X =
[[2.43, 0.12, 0.81, 1.33, -0.11, -2.58, 4.95, 1.89, 1.02, 0.11, 3.42, -0.02, -0.82, 0.90, 1.16, -2.97],
 [2.00, 2.86, -1.37, -0.35, 1.30, -0.46, 1.80, -1.72, 2.37, 0.96, 0.96, -0.36, -0.05, 1.30, 2.19, -5.13],
 [1.96, 1.20, 1.07, 0.57, -0.26, -2.56, 5.52, 1.02, 1.05, -0.35, 3.09, -0.24, -0.81, 0.44, 0.57, -3.85],
 [1.46, 2.50, 0.83, -0.29, -0.26, -2.21, 5.45, -0.14, 1.27, -0.58, 2.40, -0.47, -0.71, 0.21, 0.24, -4.83],
 [1.40, 2.87, 0.45, -0.49, -0.08, -1.88, 4.97, -0.58, 1.49, -0.45, 2.03, -0.51, -0.62, 0.33, 0.41, -5.13],
 [1.49, 3.06, -0.17, -0.56, 0.29, -1.40, 4.08, -1.01, 1.80, -0.10, 1.59, -0.50, -0.47, 0.62, 0.86, -5.31],
 [2.25, 2.66, -1.76, -0.22, 1.76, -0.15, 0.80, -2.02, 2.53, 1.48, 0.81, -0.28, 0.17, 1.53, 2.79, -4.86],
 [1.90, 2.93, -1.21, -0.40, 1.14, -0.59, 2.16, -1.61, 2.30, 0.78, 1.03, -0.39, -0.13, 1.20, 1.97, -5.21],
 [2.08, 2.80, -1.50, -0.31, 1.45, -0.36, 1.48, -1.81, 2.43, 1.12, 0.91, -0.34, 0.01, 1.38, 2.38, -5.06],
 [2.35, 0.32, 0.88, 1.19, -0.14, -2.58, 5.07, 1.74, 1.02, 0.01, 3.37, -0.06, -0.82, 0.81, 1.05, -3.14],
 [2.41, 2.53, -1.95, -0.14, 2.05, 0.01, 0.17, -2.24, 2.59, 1.82, 0.76, -0.23, 0.34, 1.64, 3.17, -4.63],
 [2.45, 2.49, -1.99, -0.12, 2.11, 0.04, 0.02, -2.30, 2.60, 1.91, 0.75, -0.22, 0.38, 1.66, 3.25, -4.56],
 [1.55, 3.07, -0.39, -0.55, 0.45, -1.23, 3.71, -1.14, 1.91, 0.06, 1.46, -0.49, -0.41, 0.74, 1.06, -5.33]]
Indices start at 0.
(0, 0)	2.43
(8, 10)	0.91
(7, 9)	0.78
(7, 12)	-0.13
(10, 10)	0.76
(1, 2)	-1.37
(5, 9)	-0.10
(10, 0)	2.41
(1, 14)	2.19
(11, 6)	0.02
(3, 0)	1.46
(1, 7)	-1.72
(7, 15)	-5.21
(4, 0)	1.40
(1, 4)	1.30
(9, 10)	3.37
(0, 6)	4.95
(5, 0)	1.49
(4, 7)	-0.58
(10, 13)	1.64
(5, 7)	-1.01
(8, 8)	2.43
(5, 8)	1.80
(2, 4)	-0.26
(3, 14)	0.24
(0, 3)	1.33
(11, 1)	2.49
(5, 4)	0.29
(4, 8)	1.49
(5, 10)	1.59
(8, 15)	-5.06
(2, 10)	3.09
(0, 9)	0.11
(8, 12)	0.01
(11, 2)	-1.99
(0, 11)	-0.02

x =
[[-0.01 -2.41 -0.25  0.34  0.28 -0.59 -2.89 -0.92  0.91  2.26]
 [ 0.50  1.32 -1.30  1.02  0.81 -0.59 -2.89 -0.92  1.52  1.63]
 [ 0.73  1.32 -1.30  0.34  2.67  1.32 -2.89 -0.92  0.91  1.63]
 [ 0.50  1.32 -2.87  0.60  1.50 -0.59 -2.77 -0.75  0.91  1.63]
 [-0.97  1.32  1.37  0.34  0.28 -0.12 -1.54 -1.69  0.91  1.76]
 [ 0.50 -3.00 -1.30  0.21  0.28 -0.59 -2.89 -1.28  0.61  1.63]
 [ 1.32  1.32 -1.30  0.34  0.28 -0.59 -3.84 -0.61  1.69  1.63]
 [ 0.50  1.32 -1.59  3.34  0.28 -0.59 -2.89 -0.92  0.91  1.63]
 [ 0.50 -0.09 -1.30 -0.82 -0.36 -1.82 -3.51 -0.92  0.91  1.16]
 [ 0.50  1.32 -0.53  0.34  0.28 -0.59 -1.63 -0.92  0.91  3.97]
 [ 0.50  1.32  1.92  0.34  0.28 -1.21 -2.89 -0.92  0.91  3.03]
 [ 0.50  0.81 -1.68  0.54  0.28 -0.59 -2.89 -0.92 -2.76  1.63]
 [ 1.81  1.32 -1.30  0.34 -1.62 -0.59 -2.89 -0.92  0.91  1.63]
 [ 0.50  1.31 -0.43  0.12  0.28 -2.87 -6.22 -0.92  0.91 -0.41]]
Rows and columns are counted from 0.
(0, 0) -> -0.01
(2, 7) -> -0.92
(11, 6) -> -2.89
(6, 7) -> -0.61
(12, 5) -> -0.59
(5, 0) -> 0.50
(2, 8) -> 0.91
(0, 3) -> 0.34
(3, 0) -> 0.50
(6, 5) -> -0.59
(0, 2) -> -0.25
(5, 1) -> -3.00
(3, 8) -> 0.91
(2, 3) -> 0.34
(12, 6) -> -2.89
(7, 9) -> 1.63
(6, 1) -> 1.32
(1, 0) -> 0.50
(13, 1) -> 1.31
(5, 2) -> -1.30
(4, 0) -> -0.97
(2, 4) -> 2.67
(8, 2) -> -1.30
(4, 7) -> -1.69
(4, 8) -> 0.91
(2, 6) -> -2.89
(13, 2) -> -0.43
(7, 2) -> -1.59
(4, 5) -> -0.12
(9, 8) -> 0.91
(1, 4) -> 0.81
(6, 2) -> -1.30
(0, 5) -> -0.59
(10, 3) -> 0.34
(5, 8) -> 0.61
